Here is a tiny trained network, its code and every weight. The questions are about switching its units off for an input and a target symbol, where a switched-off unit gives its printed mean instead of its output.

import numpy as np


def w(rows, s, z=0):
    codes = np.array(rows[::2]) - 128.0
    scale = np.full(codes.shape[1], s)
    scale[-1] = z or s
    return codes * scale


def f(y):
    return np.maximum(y, 0)


def softmax(a):
    e = np.exp(a - a.max(-1, keepdims=True))
    return e / e.sum(-1, keepdims=True)


def log_softmax(a):
    a = a - a.max(-1, keepdims=True)
    return a - np.log(np.exp(a).sum(-1, keepdims=True))


def net(x, mask):
    ids = ['αγδζηλμξπστφω'.index(c) for c in x.split()]
    T = len(ids)
    res = E[ids] + P[:T]
    u = 0
    for l in range(3):
        q, k, v = (res @ M[l].T for M in (Q, K, V))
        z = softmax(np.where(np.tri(T) > 0, q @ k.T / 2**0.5, -1e9)) @ v
        res = res + np.where(mask[u], z, O[l][:, -1]) @ O[l][:, :-1]
        u += 1
        y = f(res @ A[l][:, :-1].T + A[l][:, -1])
        res = res + np.where(mask[u : u + 12], y, B[l][:, -1]) @ B[l][:, :-1]
        u += 12
    return log_softmax(res[-1] @ U[:, :-1].T + U[:, -1])


Q, K, V, O, A, B = {}, {}, {}, {}, {}, {}
E = w([
[98,145,71,47,118,95,26,136,205,102],'α',
[175,11,180,98,57,160,151,77,178,99],'γ',
[175,219,75,136,96,94,184,57,61,100],'δ',
[116,133,120,41,78,246,118,255,145,96],'ζ',
[159,167,44,23,134,35,110,145,153,165],'η',
[78,165,117,208,166,165,128,174,219,211],'λ',
[110,109,117,34,213,38,46,145,144,162],'μ',
[156,205,170,136,178,118,83,187,81,37],'ξ',
[69,42,97,58,166,164,154,187,63,161],'π',
[32,127,197,190,210,71,165,86,38,107],'σ',
[177,23,78,212,56,81,68,166,60,140],'τ',
[85,138,67,62,67,128,186,102,87,131],'φ',
[203,166,98,205,214,220,187,23,130,100],'ω',
],0.0059)
P = w([
[204,62,232,55,134,151,207,130,189,210],'0',
[178,112,123,45,167,165,105,122,161,169],'1',
[130,136,75,62,162,145,81,134,132,138],'2',
[105,167,43,93,142,139,81,151,103,109],'3',
[76,180,37,147,126,104,67,170,85,71],'4',
[31,216,26,175,122,87,66,188,74,39],'5',
[7,212,5,195,115,59,83,204,65,31],'6',
],0.0022)
Q[0] = w([
[204,114,248,253,90,154,230,40,95,186],'0.h0',
[54,189,12,12,235,42,24,175,137,79],'0.h0',
],0.0061)
K[0] = w([
[150,3,110,10,25,200,130,178,231,241],'0.h0',
[131,250,227,251,204,141,179,72,44,12],'0.h0',
],0.006)
V[0] = w([
[144,214,241,169,222,201,72,228,91,32],'0.h0',
[119,183,128,245,244,99,214,6,3,106],'0.h0',
],0.0048)
O[0] = w([
[210,154,129,107,214,93,131,227,149,58,107],'0.h0',
[126,101,2,102,174,156,65,126,122,117,5],'0.h0',
],0.0051,0.0011)
A[0] = w([
[143,216,100,102,98,92,236,73,63,170,168],'0.n0',
[57,103,202,134,203,89,181,138,59,178,161],'0.n1',
[109,154,119,251,98,120,104,97,72,126,178],'0.n2',
[117,169,68,188,186,163,95,130,198,168,182],'0.n3',
[165,207,84,222,180,190,176,77,148,121,210],'0.n4',
[179,160,115,173,202,157,135,186,189,151,172],'0.n5',
[198,201,55,3,184,32,49,164,162,65,166],'0.n6',
[111,153,117,219,107,153,144,125,33,72,211],'0.n7',
[33,175,95,110,102,151,76,123,209,196,180],'0.n8',
[134,100,57,43,153,226,96,209,59,55,118],'0.n9',
[202,64,197,102,127,204,177,66,219,86,229],'0.n10',
[121,118,71,109,78,106,75,152,32,79,254],'0.n11',
],0.0057,0.003)
B[0] = w([
[196,234,31,96,118,163,194,116,48,123,172],'0.n0',
[48,42,212,106,226,123,123,159,21,191,157],'0.n1',
[149,146,55,251,157,156,99,213,96,88,171],'0.n2',
[141,145,87,195,209,131,90,141,223,195,189],'0.n3',
[150,193,85,200,200,226,158,73,148,166,186],'0.n4',
[152,126,82,182,227,123,149,183,212,146,182],'0.n5',
[211,190,48,43,203,56,67,127,129,99,252],'0.n6',
[132,159,92,217,141,181,122,168,48,53,192],'0.n7',
[84,136,98,83,88,130,74,159,161,224,198],'0.n8',
[173,86,3,39,149,181,138,181,61,83,188],'0.n9',
[213,73,193,138,101,215,149,77,200,126,227],'0.n10',
[151,133,58,109,98,110,86,191,31,111,248],'0.n11',
],0.0047,0.0039)
Q[1] = w([
[126,13,212,211,21,182,204,126,43,12],'1.h0',
[191,183,18,48,218,104,32,253,21,102],'1.h0',
],0.0062)
K[1] = w([
[208,2,150,56,6,113,102,88,85,67],'1.h0',
[99,214,72,214,191,122,120,176,44,82],'1.h0',
],0.0059)
V[1] = w([
[3,30,170,126,134,17,49,178,126,204],'1.h0',
[135,84,178,203,161,194,187,74,219,228],'1.h0',
],0.0047)
O[1] = w([
[127,252,88,114,205,104,53,32,133,144,2],'1.h0',
[14,164,22,197,192,41,178,203,109,138,153],'1.h0',
],0.0042,0.0044)
A[1] = w([
[154,217,112,103,223,34,46,43,164,102,50],'1.n0',
[50,89,89,120,124,156,183,193,68,92,48],'1.n1',
[76,156,128,121,107,76,165,229,175,132,156],'1.n2',
[61,234,83,91,166,37,34,22,98,113,3],'1.n3',
[112,152,175,100,187,102,156,75,33,160,203],'1.n4',
[201,94,162,50,115,133,39,85,214,105,125],'1.n5',
[155,209,239,63,107,69,62,2,115,206,156],'1.n6',
[188,90,191,104,120,169,112,62,131,124,58],'1.n7',
[169,201,107,162,180,71,57,68,121,72,110],'1.n8',
[94,44,162,94,181,78,133,125,64,161,202],'1.n9',
[160,198,132,59,23,175,171,33,97,150,168],'1.n10',
[178,122,223,71,89,128,132,185,248,64,203],'1.n11',
],0.0045,0.0029)
B[1] = w([
[100,171,199,231,186,239,208,143,146,131,208],'1.n0',
[28,90,84,79,49,229,216,65,148,25,180],'1.n1',
[57,127,126,130,115,101,174,215,175,152,213],'1.n2',
[61,200,126,231,188,199,196,133,130,253,181],'1.n3',
[131,134,188,57,200,140,140,108,15,148,167],'1.n4',
[186,54,189,134,84,237,60,75,131,81,222],'1.n5',
[34,118,101,48,120,157,157,89,45,73,154],'1.n6',
[40,238,150,152,60,165,60,34,192,62,146],'1.n7',
[146,190,194,212,196,200,211,153,178,117,203],'1.n8',
[94,26,140,34,140,154,107,126,30,122,192],'1.n9',
[125,253,106,104,25,125,163,44,123,134,198],'1.n10',
[139,178,240,118,98,165,150,164,155,76,255],'1.n11',
],0.0047,0.0029)
Q[2] = w([
[168,11,66,104,77,254,158,220,33,53],'2.h0',
[180,179,178,89,127,204,129,13,73,83],'2.h0',
],0.0058)
K[2] = w([
[150,98,32,167,59,97,6,169,1,32],'2.h0',
[184,171,183,89,106,235,165,20,29,38],'2.h0',
],0.005)
V[2] = w([
[164,150,129,254,83,87,28,180,140,187],'2.h0',
[77,217,81,109,148,167,100,199,163,187],'2.h0',
],0.0042)
O[2] = w([
[178,126,177,93,94,102,70,209,203,254,65],'2.h0',
[98,161,103,138,163,60,207,217,154,130,255],'2.h0',
],0.0045,0.002)
A[2] = w([
[84,166,86,142,138,2,146,172,157,184,82],'2.n0',
[112,104,83,215,110,89,96,181,222,154,8],'2.n1',
[56,146,178,140,54,178,67,49,204,117,122],'2.n2',
[238,148,154,142,191,218,72,98,195,130,30],'2.n3',
[60,194,122,133,138,36,148,156,117,187,136],'2.n4',
[112,172,77,98,41,119,219,48,100,108,154],'2.n5',
[200,61,81,171,101,206,135,79,36,9,131],'2.n6',
[136,75,159,116,59,185,115,35,99,90,75],'2.n7',
[146,105,55,25,194,16,79,165,115,150,64],'2.n8',
[165,150,72,22,82,104,105,85,117,188,178],'2.n9',
[130,59,180,46,44,126,86,173,137,212,237],'2.n10',
[53,149,180,142,55,174,62,44,203,109,122],'2.n11',
],0.0047,0.0019)
B[2] = w([
[118,141,171,94,146,75,76,116,138,114,193],'2.n0',
[109,144,154,33,129,111,125,79,83,137,176],'2.n1',
[66,139,130,209,59,150,37,65,194,61,154],'2.n2',
[197,30,90,128,202,132,157,80,213,120,174],'2.n3',
[134,166,173,100,147,73,97,127,170,131,182],'2.n4',
[152,179,96,71,84,94,185,90,191,131,181],'2.n5',
[79,149,167,63,149,82,111,87,187,166,253],'2.n6',
[67,201,109,138,159,103,88,59,137,145,182],'2.n7',
[106,114,93,253,118,63,39,110,123,108,160],'2.n8',
[237,153,88,141,47,90,97,140,52,177,155],'2.n9',
[165,153,160,219,46,216,74,201,52,227,165],'2.n10',
[56,130,123,207,61,152,40,62,207,57,153],'2.n11',
],0.0056,0.0075)
U = w([
[148,90,27,225,191,204,187,85,163,191,122],'α',
[139,114,141,152,131,116,133,113,126,120,5],'γ',
[102,189,185,138,164,70,119,161,177,182,142],'δ',
[131,143,220,146,84,185,226,254,98,103,134],'ζ',
[45,159,150,212,70,181,51,67,188,50,157],'η',
[113,135,142,137,99,142,173,181,127,95,72],'λ',
[128,112,145,132,109,145,142,143,131,125,43],'μ',
[232,79,216,64,168,93,104,129,174,51,132],'ξ',
[34,84,187,56,211,184,105,79,17,142,187],'π',
[105,57,44,149,139,29,68,88,138,55,22],'σ',
[197,68,131,198,73,165,34,174,51,253,230],'τ',
[170,200,99,41,69,115,193,63,98,159,147],'φ',
[79,64,101,89,105,131,199,157,150,103,91],'ω',
],0.0044,0.0023)

Each question gives the input, a string of symbols that net reads in full, and the target symbol t.
The units are the heads (2 rows each of Q, K, V and O) and the neurons (one row each of A and B). Each row of codes is followed by its name. A weight is (code - 128) times the scale printed after its matrix; where a second scale follows, it is the last column's (O, A, B and U).
mask holds one flag per unit, layer by layer, with each layer's heads first. A switched-off unit (its flag False) gives its mean, the last column of its rows in O or B, instead of its output. The means were averaged over made-up inputs and are rounded, as every weight is.
A unit's drop is (log p(t) with every unit on - log p(t) with that unit switched off) / (log p(t) with every unit on - log p(t) with every unit switched off).
most important unit: the unit with the biggest drop
k most important neurons: the k neurons with the biggest drops, biggest first
top k neurons in layer l: the k neurons of layer l with the biggest drops, biggest first
drop of u: that unit's drop, to one decimal
input π η γ γ η, target φ: 2 most important neurons -> 0.n0; 1.n10
input λ ω η, target σ: 3 most important neurons -> 0.n4; 2.n8; 0.n6
input γ γ ξ ω μ, target σ: top 3 neurons in layer 0 -> 0.n4; 0.n2; 0.n6
input γ α δ δ ξ γ μ, target ξ: most important unit -> 0.h0
input φ δ α ζ α η, target τ: top 2 neurons in layer 0 -> 0.n4; 0.n0
input σ μ α, target α: top 2 neurons in layer 0 -> 0.n6; 0.n1
input τ γ ω μ λ γ μ, target δ: 2 most important neurons -> 0.n6; 0.n10
input μ γ δ α τ γ π, target τ: top 2 neurons in layer 0 -> 0.n2; 0.n11
input λ η λ ω γ ζ, target ω: 2 most important neurons -> 1.n1; 0.n4
input λ ζ φ η, target δ: top 2 neurons in layer 2 -> 2.n4; 2.n0
input γ σ η μ ζ α η, target α: top 3 neurons in layer 0 -> 0.n6; 0.n7; 0.n2
input λ τ τ α φ ζ ω, target α: 3 most important neurons -> 0.n4; 2.n3; 0.n6
input τ ω φ ζ, target ω: 2 most important neurons -> 0.n4; 1.n1
input α ξ τ, target τ: 2 most important neurons -> 2.n10; 0.n11
input ω α τ ζ μ α, target σ: most important unit -> 0.n4
input η ξ μ ω φ λ η, target δ: 2 most important neurons -> 0.n6; 0.n10
input ω λ γ γ μ ω α, target σ: top 3 neurons in layer 0 -> 0.n6; 0.n4; 0.n9
input ζ λ η λ δ η, target τ: top 2 neurons in layer 0 -> 0.n0; 0.n7
input π η λ ω λ δ, target φ: 4 most important neurons -> 0.n0; 1.n10; 2.n5; 0.n11
input γ γ ζ, target ζ: most important unit -> 0.h0
input α α α, target η: top 2 neurons in layer 1 -> 1.n5; 1.n6
input δ δ γ γ λ ω, target α: top 2 neurons in layer 0 -> 0.n4; 0.n3
input γ η ζ γ σ γ μ, target α: top 2 neurons in layer 1 -> 1.n3; 1.n0
input α γ τ τ η η, target φ: top 2 neurons in layer 0 -> 0.n0; 0.n5
input π δ η μ, target τ: drop of 0.n9 -> 0.0
input ζ η τ λ α, target δ: drop of 2.n4 -> 0.1
input λ η φ η ξ γ α, target ξ: drop of 2.n0 -> 0.0
input τ α γ δ α, target τ: drop of 0.n8 -> 0.1
input σ γ δ α, target τ: top 2 neurons in layer 2 -> 2.n10; 2.n9
